Rows, then the matrix that drops each point onto the smallest flat space through zero that holds them:
-7.24  -3.29  -1.52
Matrix:
0.80  0.36  0.17
0.36  0.17  0.08
0.17  0.08  0.04

7.73  -6.33  0.58
Matrix:
0.60  -0.49  0.04
-0.49  0.40  -0.04
0.04  -0.04  0.00

-4.72  -5.90  8.87
Matrix:
0.16  0.21  -0.31
0.21  0.26  -0.39
-0.31  -0.39  0.58

4.76  6.83  -8.45
Matrix:
0.16  0.23  -0.29
0.23  0.33  -0.41
-0.29  -0.41  0.51

3.31  7.97  -5.19
Matrix:
0.11  0.26  -0.17
0.26  0.63  -0.41
-0.17  -0.41  0.27

-4.42  -6.61  2.45
Matrix:
0.28  0.42  -0.16
0.42  0.63  -0.23
-0.16  -0.23  0.09

-6.71  3.64  -4.48
Matrix:
0.57  -0.31  0.38
-0.31  0.17  -0.21
0.38  -0.21  0.26

5.34  -8.31  4.45
Matrix:
0.24  -0.38  0.20
-0.38  0.59  -0.32
0.20  -0.32  0.17

5.27  -4.55  4.42
5.96  -8.71  -8.16
Matrix:
0.47  -0.48  0.13
-0.48  0.56  0.12
0.13  0.12  0.97

0.22  -7.41  3.10
0.22  -2.38  3.39
Matrix:
0.00  0.00  0.06
0.00  1.00  0.00
0.06  0.00  1.00

8.05  -4.94  -5.07
Matrix:
0.56  -0.35  -0.36
-0.35  0.21  0.22
-0.36  0.22  0.22

-3.79  -1.92  4.26
-6.25  -4.26  8.23
Matrix:
0.87  -0.25  -0.22
-0.25  0.52  -0.43
-0.22  -0.43  0.61

0.43  6.56  -2.55
-3.45  8.54  -2.28
Matrix:
0.94  -0.08  -0.22
-0.08  0.89  -0.31
-0.22  -0.31  0.17

-2.13  -8.80  -3.04
Matrix:
0.05  0.21  0.07
0.21  0.85  0.29
0.07  0.29  0.10

-0.59  -7.59  -0.99
Matrix:
0.01  0.08  0.01
0.08  0.98  0.13
0.01  0.13  0.02

4.53  3.34  -8.62
2.61  1.88  -6.71
Matrix:
0.62  0.49  -0.01
0.49  0.38  0.02
-0.01  0.02  1.00

-7.84  -1.51  -2.78
-3.73  3.81  -8.00
Matrix:
0.89  0.26  0.18
0.26  0.39  -0.41
0.18  -0.41  0.72

8.67  4.64  1.18
Matrix:
0.77  0.41  0.10
0.41  0.22  0.06
0.10  0.06  0.01

-8.75  2.58  5.70
-3.06  3.90  -4.74
Matrix:
0.78  -0.38  -0.17
-0.38  0.35  -0.29
-0.17  -0.29  0.87

6.79  -1.49  2.93
1.20  -6.88  3.58
Matrix:
0.92  0.12  0.25
0.12  0.84  -0.35
0.25  -0.35  0.24

1.05  5.87  -2.52
0.48  7.14  -0.87
Matrix:
0.12  0.02  -0.32
0.02  1.00  0.01
-0.32  0.01  0.88

1.21  5.15  -2.75
7.67  -2.08  -4.78
Matrix:
0.68  -0.16  -0.44
-0.16  0.92  -0.22
-0.44  -0.22  0.40

-8.96  -2.44  -5.77
-7.50  -2.79  -6.58
Matrix:
1.00  0.00  0.00
0.00  0.15  0.36
0.00  0.36  0.85

-4.66  6.34  -4.78
-7.99  3.21  -5.01
Matrix:
0.85  0.14  0.33
0.14  0.88  -0.30
0.33  -0.30  0.28

-5.79  -6.93  0.82
Matrix:
0.41  0.49  -0.06
0.49  0.58  -0.07
-0.06  -0.07  0.01

-0.32  3.88  -8.34
Matrix:
0.00  -0.01  0.03
-0.01  0.18  -0.38
0.03  -0.38  0.82

3.40  -7.45  2.24
2.30  -3.51  3.89
Matrix:
0.17  -0.32  0.20
-0.32  0.88  0.08
0.20  0.08  0.95

7.69  -7.40  -0.89
Matrix:
0.52  -0.50  -0.06
-0.50  0.48  0.06
-0.06  0.06  0.01

6.83  3.18  2.64
Matrix:
0.73  0.34  0.28
0.34  0.16  0.13
0.28  0.13  0.11

7.49  1.59  1.26
7.31  -1.55  3.54
Matrix:
0.94  0.15  0.20
0.15  0.67  -0.45
0.20  -0.45  0.40

-6.84  3.41  1.77
Matrix:
0.76  -0.38  -0.20
-0.38  0.19  0.10
-0.20  0.10  0.05

6.56  -8.98  3.66
Matrix:
0.31  -0.43  0.18
-0.43  0.59  -0.24
0.18  -0.24  0.10

2.03  -5.55  -6.44
Matrix:
0.05  -0.15  -0.17
-0.15  0.40  0.47
-0.17  0.47  0.54

-8.20  -4.75  0.36
Matrix:
0.75  0.43  -0.03
0.43  0.25  -0.02
-0.03  -0.02  0.00

4.25  -1.55  -7.40
-0.32  5.53  -5.26
Matrix:
0.32  -0.34  -0.32
-0.34  0.83  -0.16
-0.32  -0.16  0.85

7.82  5.90  7.66
Matrix:
0.40  0.30  0.39
0.30  0.23  0.29
0.39  0.29  0.38

6.48  -2.26  -7.60
Matrix:
0.40  -0.14  -0.47
-0.14  0.05  0.16
-0.47  0.16  0.55

1.65  6.21  7.66
5.71  7.36  1.65
Matrix:
0.51  0.43  -0.25
0.43  0.61  0.22
-0.25  0.22  0.88

-2.87  -1.04  7.43
-3.06  -3.95  -3.08
Matrix:
0.50  0.48  -0.13
0.48  0.53  0.12
-0.13  0.12  0.97

4.63  -2.19  -5.04
-7.61  -0.99  4.15
Matrix:
0.80  0.27  -0.29
0.27  0.64  0.40
-0.29  0.40  0.56

7.02  3.01  5.80
Matrix:
0.54  0.23  0.44
0.23  0.10  0.19
0.44  0.19  0.37

1.77  5.17  2.17
2.57  8.13  5.43
Matrix:
0.14  0.33  -0.09
0.33  0.87  0.04
-0.09  0.04  0.99

2.59  -7.92  -4.55
4.64  -8.73  2.39
Matrix:
0.22  -0.37  0.19
-0.37  0.83  0.09
0.19  0.09  0.95

-2.88  -0.35  -7.57
Matrix:
0.13  0.02  0.33
0.02  0.00  0.04
0.33  0.04  0.87

-7.80  -7.11  0.56
Matrix:
0.54  0.50  -0.04
0.50  0.45  -0.04
-0.04  -0.04  0.00

2.07  0.66  7.62
Matrix:
0.07  0.02  0.25
0.02  0.01  0.08
0.25  0.08  0.92

3.13  -3.04  -6.83
2.41  -8.33  -4.41
Matrix:
0.16  -0.05  -0.36
-0.05  1.00  -0.02
-0.36  -0.02  0.84

3.77  -3.83  -4.12
8.43  1.73  -6.91
Matrix:
0.58  0.11  -0.48
0.11  0.97  0.12
-0.48  0.12  0.44

0.54  4.50  8.02
Matrix:
0.00  0.03  0.05
0.03  0.24  0.43
0.05  0.43  0.76

0.95  3.70  -6.66
Matrix:
0.02  0.06  -0.11
0.06  0.23  -0.42
-0.11  -0.42  0.75

-4.97  6.92  2.31
Matrix:
0.32  -0.44  -0.15
-0.44  0.61  0.21
-0.15  0.21  0.07

-2.79  7.08  1.68
6.92  3.53  -2.73
Matrix:
0.85  0.02  -0.36
0.02  1.00  0.06
-0.36  0.06  0.16

-6.65  2.77  2.09
-4.77  1.31  3.61
Matrix:
0.80  -0.38  -0.12
-0.38  0.27  -0.23
-0.12  -0.23  0.92

-6.34  -2.68  8.18
Matrix:
0.35  0.15  -0.45
0.15  0.06  -0.19
-0.45  -0.19  0.59

-5.11  -1.24  1.86
-1.28  0.92  7.41
Matrix:
0.92  0.27  -0.05
0.27  0.11  0.16
-0.05  0.16  0.97

-6.66  1.02  1.66
Matrix:
0.92  -0.14  -0.23
-0.14  0.02  0.04
-0.23  0.04  0.06

-0.64  2.43  -4.35
4.37  2.10  -8.95
Matrix:
0.83  -0.34  -0.17
-0.34  0.33  -0.32
-0.17  -0.32  0.84

3.67  -7.69  -5.20
Matrix:
0.14  -0.28  -0.19
-0.28  0.59  0.40
-0.19  0.40  0.27

-3.67  4.60  0.14
2.03  -2.08  -7.79
Matrix:
0.39  -0.49  -0.03
-0.49  0.61  -0.02
-0.03  -0.02  1.00

4.40  -3.97  -6.30
-4.49  0.54  -5.68
Matrix:
0.82  -0.37  0.11
-0.37  0.24  0.22
0.11  0.22  0.94

3.54  7.57  -5.11
Matrix:
0.13  0.28  -0.19
0.28  0.60  -0.40
-0.19  -0.40  0.27

3.02  -5.42  6.77
Matrix:
0.11  -0.19  0.24
-0.19  0.35  -0.44
0.24  -0.44  0.54

-4.63  0.01  0.79
0.10  6.51  -5.20
Matrix:
0.98  -0.08  -0.10
-0.08  0.62  -0.48
-0.10  -0.48  0.40

5.18  7.25  0.10
Matrix:
0.34  0.47  0.01
0.47  0.66  0.01
0.01  0.01  0.00
